Below are the code and all the weights of a small trained network. Each question names an input and a target symbol and asks about switching units off, where a switched-off unit gives its printed mean instead of its output.

import numpy as np


def w(rows, s, z=0):
    codes = np.array(rows[::2]) - 128.0
    scale = np.full(codes.shape[1], s)
    scale[-1] = z or s
    return codes * scale


def norm(h):
    return h / np.sqrt((h * h).mean(-1, keepdims=True) + 1e-5)


def softmax(a):
    e = np.exp(a - a.max(-1, keepdims=True))
    return e / e.sum(-1, keepdims=True)


def log_softmax(a):
    a = a - a.max(-1, keepdims=True)
    return a - np.log(np.exp(a).sum(-1, keepdims=True))


def net(x, mask):
    ids = ['βζηλπφ'.index(c) for c in x.split()]
    T = len(ids)
    res = E[ids] + P[:T]
    u = 0
    for l in range(3):
        r = norm(res)
        for j in range(2):
            rows = slice(2 * j, 2 * j + 2)
            q, k, v = (r @ M[l][rows].T for M in (Q, K, V))
            z = softmax(np.where(np.tri(T) > 0, q @ k.T / 2**0.5, -1e9)) @ v
            o = O[l][rows]
            res = res + np.where(mask[u + j], z, o[:, -1]) @ o[:, :-1]
        u += 2
    return log_softmax(norm(res)[-1] @ U[:, :-1].T + U[:, -1])


Q, K, V, O = {}, {}, {}, {}
E = w([
[192,99,106,82,32,129,86,57,52],'β',
[75,92,226,118,76,186,101,194,97],'ζ',
[150,54,172,156,205,84,93,66,78],'η',
[89,57,100,118,122,4,143,240,143],'λ',
[112,110,112,7,117,167,124,100,188],'π',
[85,120,54,161,79,177,190,68,141],'φ',
],0.021)
P = w([
[227,81,156,127,53,173,239,95,127],'0',
[176,94,153,124,101,144,204,109,105],'1',
[147,98,157,118,105,150,203,101,96],'2',
[122,110,158,116,105,122,183,91,92],'3',
[93,122,156,115,110,111,165,72,96],'4',
[64,133,145,122,134,116,138,63,97],'5',
[42,133,127,121,168,129,116,52,101],'6',
[26,142,136,139,172,156,101,10,96],'7',
],0.013)
Q[0] = w([
[176,123,220,85,208,33,111,217,148],'0.h1',
[150,124,79,255,135,49,222,109,154],'0.h1',
[204,155,126,154,122,161,108,136,88],'0.h2',
[146,180,95,207,156,90,128,148,149],'0.h2',
],0.011)
K[0] = w([
[29,221,10,151,162,176,209,254,212],'0.h1',
[112,22,57,200,254,112,182,43,184],'0.h1',
[102,158,179,61,124,205,196,146,171],'0.h2',
[173,204,132,84,53,161,102,247,176],'0.h2',
],0.0073)
V[0] = w([
[150,125,150,161,197,130,41,99,141],'0.h1',
[114,220,110,127,104,155,23,118,109],'0.h1',
[86,75,213,187,221,94,54,106,125],'0.h2',
[216,124,55,10,105,87,113,86,49],'0.h2',
],0.011)
O[0] = w([
[142,103,152,166,128,30,13,146,225,51],'0.h1',
[131,123,174,167,70,189,110,1,209,51],'0.h1',
[75,66,122,147,163,52,175,138,53,74],'0.h2',
[112,72,197,149,60,40,134,45,200,245],'0.h2',
],0.0098,0.011)
Q[1] = w([
[76,126,53,122,97,177,252,106,138],'1.h1',
[145,190,75,212,135,140,166,141,189],'1.h1',
[194,180,120,185,181,166,165,119,190],'1.h2',
[82,182,129,87,100,131,70,177,193],'1.h2',
],0.013)
K[1] = w([
[42,217,136,108,196,196,85,63,138],'1.h1',
[179,216,182,94,78,185,49,155,59],'1.h1',
[253,116,150,80,95,164,173,127,92],'1.h2',
[173,66,158,128,116,104,94,197,155],'1.h2',
],0.013)
V[1] = w([
[18,165,52,38,135,161,167,69,133],'1.h1',
[94,86,63,202,113,119,150,103,120],'1.h1',
[57,128,63,212,43,134,114,189,188],'1.h2',
[24,60,252,73,111,153,191,151,109],'1.h2',
],0.013)
O[1] = w([
[158,97,52,112,140,135,165,158,207,242],'1.h1',
[80,161,4,251,70,100,196,101,140,157],'1.h1',
[139,17,194,64,171,190,197,157,68,116],'1.h2',
[97,128,21,119,188,151,78,55,69,249],'1.h2',
],0.013)
Q[2] = w([
[239,179,145,138,120,193,109,88,157],'2.h1',
[148,168,200,101,183,140,13,122,121],'2.h1',
[131,122,29,153,44,85,211,35,188],'2.h2',
[184,86,111,119,37,254,195,114,141],'2.h2',
],0.013)
K[2] = w([
[23,102,59,78,87,161,125,101,226],'2.h1',
[81,252,216,22,66,126,64,149,164],'2.h1',
[34,65,100,85,107,118,173,54,222],'2.h2',
[13,180,121,109,73,230,127,10,105],'2.h2',
],0.011)
V[2] = w([
[162,77,53,110,183,133,138,145,105],'2.h1',
[120,2,137,137,182,93,157,96,150],'2.h1',
[175,93,164,165,208,98,151,185,169],'2.h2',
[26,70,112,79,130,180,125,125,143],'2.h2',
],0.015)
O[2] = w([
[29,46,173,151,130,43,92,136,173,237],'2.h1',
[176,23,45,20,151,135,95,212,85,183],'2.h1',
[254,128,102,105,165,154,158,79,141,8],'2.h2',
[87,167,101,126,226,180,148,239,99,216],'2.h2',
],0.012,0.014)
U = w([
[129,164,158,192,128,211,99,195,91,153],'β',
[152,40,160,101,65,117,174,215,109,101],'ζ',
[142,102,187,195,125,103,141,46,169,252],'η',
[153,178,111,141,137,101,178,124,108,89],'λ',
[157,208,1,188,112,149,193,143,149,78],'π',
[145,154,121,58,175,152,149,78,162,92],'φ',
],0.0084,0.0044)

Each question gives the input, a string of symbols that net reads in full, and the target symbol t.
The units are the heads (2 rows each of Q, K, V and O). Each row of codes is followed by its name. A weight is (code - 128) times the scale printed after its matrix; where a second scale follows, it is the last column's (O and U).
mask holds one flag per head, layer by layer. A switched-off head (its flag False) gives its mean, the last column of its rows in O, instead of its output. The means were averaged over made-up inputs and are rounded, as every weight is.
A unit's drop is (log p(t) with every unit on - log p(t) with that unit switched off) / (log p(t) with every unit on - log p(t) with every unit switched off).
The circuit of an input: a set's keep is (log p(t) with only the set's units on - log p(t) with every unit switched off) / (log p(t) with every unit on - log p(t) with every unit switched off). Starting from all 6 units, units are removed one at a time, each time the one whose removal leaves the highest keep (on an exact tie, the one counted first), for as long as the keep stays at least 0.8.
circuit, biggest first: the units of the circuit, biggest drop first
unit that matters most: the unit with the biggest drop
which heads matter: for each layer, one digit per head in row order, 1 if its drop is at least 0.15 and else 0, layers parted by /
drop when u is switched off: that unit's drop, to one decimal
input ζ β π β, target φ: which heads matter : 01 / 10 / 10
input φ β λ β η ζ π, target π: circuit, biggest first : (0.h2 1.h2 1.h1)
input φ π φ, target φ: which heads matter : 01 / 10 / 11
input ζ ζ β ζ, target η: circuit, biggest first : (0.h2 2.h1)
input η β η φ π ζ η, target π: which heads matter : 10 / 11 / 00
input φ β η λ β β φ β, target ζ: unit that matters most : 0.h1
input π φ ζ, target β: circuit, biggest first : (0.h2 2.h1)
input η β π β ζ ζ π, target π: circuit, biggest first : (1.h1 1.h2 0.h2)
input η β π β, target π: which heads matter : 01 / 11 / 00
input ζ φ φ φ π φ η, target ζ: circuit, biggest first : (0.h2 1.h2)
input ζ ζ β φ β, target π: which heads matter : 11 / 10 / 10
input η λ ζ π ζ ζ, target π: circuit, biggest first : (1.h2 1.h1 0.h2)
input φ φ β ζ β, target β: which heads matter : 01 / 01 / 01
input ζ π ζ φ β ζ φ ζ, target π: which heads matter : 00 / 10 / 00
input π φ β, target η: unit that matters most : 2.h1
input λ β η π λ, target π: which heads matter : 11 / 11 / 00
input φ β φ λ φ η, target ζ: circuit, biggest first : (2.h1 1.h2)
input η π ζ λ, target π: circuit, biggest first : (1.h2 1.h1 0.h1 2.h1)
input ζ η φ ζ φ ζ φ β, target ζ: circuit, biggest first : (1.h2 0.h1)
input β φ ζ φ, target β: circuit, biggest first : (0.h2 1.h1 2.h2)
input β φ φ β φ, target η: unit that matters most : 0.h2
input φ φ ζ φ, target β: which heads matter : 01 / 10 / 10
input φ λ φ φ φ β β φ, target η: circuit, biggest first : (0.h1 2.h1)
input ζ π φ β η φ φ, target ζ: which heads matter : 10 / 01 / 10
input φ η φ ζ ζ η, target π: drop when 2.h2 is switched off : 0.2
input β β ζ β, target β: drop when 2.h2 is switched off : 0.6
